Each row is followed by its group and then its class within the group.
[  9   7  -1 -17 -17   9   4 -10   7  -7  -8  17   0  -2 -15  -3 -16 -10
   1  20  11  14] -> X Lf
[ -6   1  -6 -21 -37 -16   2  19  -3 -12  -8  -6 -18 -14   2 -13   6   6
  12  -3   9   5] -> D SZ
[-13   9  15 -10  -1  20  17  -5  -6 -10 -14  11   7   4 -15 -21 -11 -17
   0   6  16  13] -> X Qj
[ 12   5   7  13   0  18 -10  13   3  -7  40   4 -17   4  -9  -4  27   3
  13 -15  -4   9] -> R TH
[  5   6 -18  -8 -44 -10  10  22  13 -21 -33  -2 -18 -16  -3 -30   0  -8
   7  -7  13   3] -> D Rp
[-11   1  -4 -21 -43   0   5  18  10 -14  -5   4 -33 -20  -3 -30   7   3
  14   7  19  16] -> D SZ
[ -5   1  16   9  14  18  -6  -4 -20  -9  13   1   4  13  -6  -9  28  -9
   8 -19 -10 -10] -> R QQ
[  6   4   9   0 -10  23  -2   2  21 -10  58   5 -20  -4 -24 -17  -2 -13
   7  23  -3  16] -> X Qj
[ -9   5   3   7 -16  22   1 -13   3 -15  15  15 -21  -2 -12 -18   9 -17
  -1   8  10  23] -> X Qj
[-22   8  -3 -11 -40  -7 -10  14  13 -21  -8   0 -37 -18 -11 -14  34   9
  26  11  18  13] -> D Rp
[ -9  -1 -13 -13 -29 -10  -5  14  14 -15   7   1 -10 -10   1 -23  21  -1
   2   4   4   5] -> D Rp
[-17   0  18   2  -6 -17   7 -19 -38 -38  15  13   8   8 -10 -16  27 -20
  17   4  -9  34] -> X Qj
[ -4   1 -20   3  -5  28 -11 -16  -3  -8  -7   2 -26  -6 -10 -13  11 -12
  13   3  17  13] -> X Lf
[ -6   5   6  -8 -25   8  -1  -9  11 -24   4  27 -14   6 -18 -19   3 -18
  -1   9  20  19] -> X Lf
[  1   3  16  21  -1  -9 -12   9 -27 -16  21  -2  -7   7  -2  -9  47   6
  25 -17  -4  11] -> R TH
[  5  11   5  21   3  41 -16  14   4 -17  38  -9 -44  -3 -12 -19  65   2
  22 -18 -12  16] -> R TH
[  5   5   6  -2  -5  25   8   3  12 -16  13  13 -18 -11 -22 -17  -8 -15
  20  32  -2  21] -> X Qj
[-13   7  12 -25 -52 -13   8  25  -8 -17  -2   8 -26  -8  -9 -24  10   5
  15   4   7  21] -> D Rp
[-13   3   0 -16 -41 -23   9  27   4 -23   2   1 -14 -11  -3 -27   8  13
  19  10   4   7] -> D SZ
[  5   6   6  -7  -7  35   2  -7   2 -10  12   8 -20  -1 -22  -9  -9 -12
  -1  10   4  17] -> X Qj
[-22  10 -10  -6 -23   0  -3  10  -7 -34 -22 -10 -43 -10  -6 -34  32  -2
  21  -7  12  13] -> D Rp
[-23  -6   6 -13 -48 -38   6  23 -19 -39   4   5  -3  -6   7 -36  37   1
  12   6   0  24] -> D SZ
[-21  -8 -10 -11 -35 -20   9  14  -6 -21  -1  -4   7 -17  18 -20  19   9
  14   4  19  13] -> D Rp
[-10   9   2   4 -22  41  -7  -3  25 -28  21  11 -45 -10 -12 -29  24 -10
  23  13  13  21] -> X Lf
[ -9  -8  17   0   2 -23  11 -23 -27  -7 -18  21  45  17   3  -8  -9 -11
   4   6   4  14] -> X Qj
[  4  -5  13  17   5  -2  12   9   1   5  -2   7  49   7   5  -5 -13   0
   1 -10  -7   5] -> R QQ
[-21   9  14 -20 -43 -12  14  37  18 -31  32   5 -28 -11  -9 -32  24  10
  15   7   0   6] -> D SZ
[  3   0   3   9  -1  14  -8  12   6 -16  17  -3 -26  -1   3  -4  14   3
   7  -8  11   8] -> R QQ
[-11   7  -3 -16 -37 -10   8  24  -4 -21 -32   6 -34  -8   2 -32  10   6
   3  -8  17  17] -> D Rp

Each row is followed by its group and then its class within the group.
[ 21 -12 -28  -8  -5   2  12  -7   9  15   1  -3 -16  18 -13  10   8  14
  -7 -12  21  -6] -> CG NM
[  3  -9 -32  -5 -16   0   9  13  10  19   9  -3 -18  45 -23  21  -5  11
 -20  -2  32 -11] -> CG NM
[-14   6 -23  22  -4  -4   3   4 -16 -14  -4   5 -22  16  -5 -19  35   0
 -14   7  28  11] -> PG DD
[  4 -12 -26 -18  -1   3  12   3   3  12   9   4  -4  22  -1  -9  10   3
 -11   1  13   1] -> CG NM
[ 70 -27 -29 -30   0  -7  21  19  14  23  -1   4  -9  42 -21 -27  -2  -6
  12 -24  28   1] -> CG TZ
[-20  14 -19  28  -3  -3  -8   1 -17 -15  -8  28 -16  11 -24  -9  40  -5
 -20   7  31  -5] -> PG DD
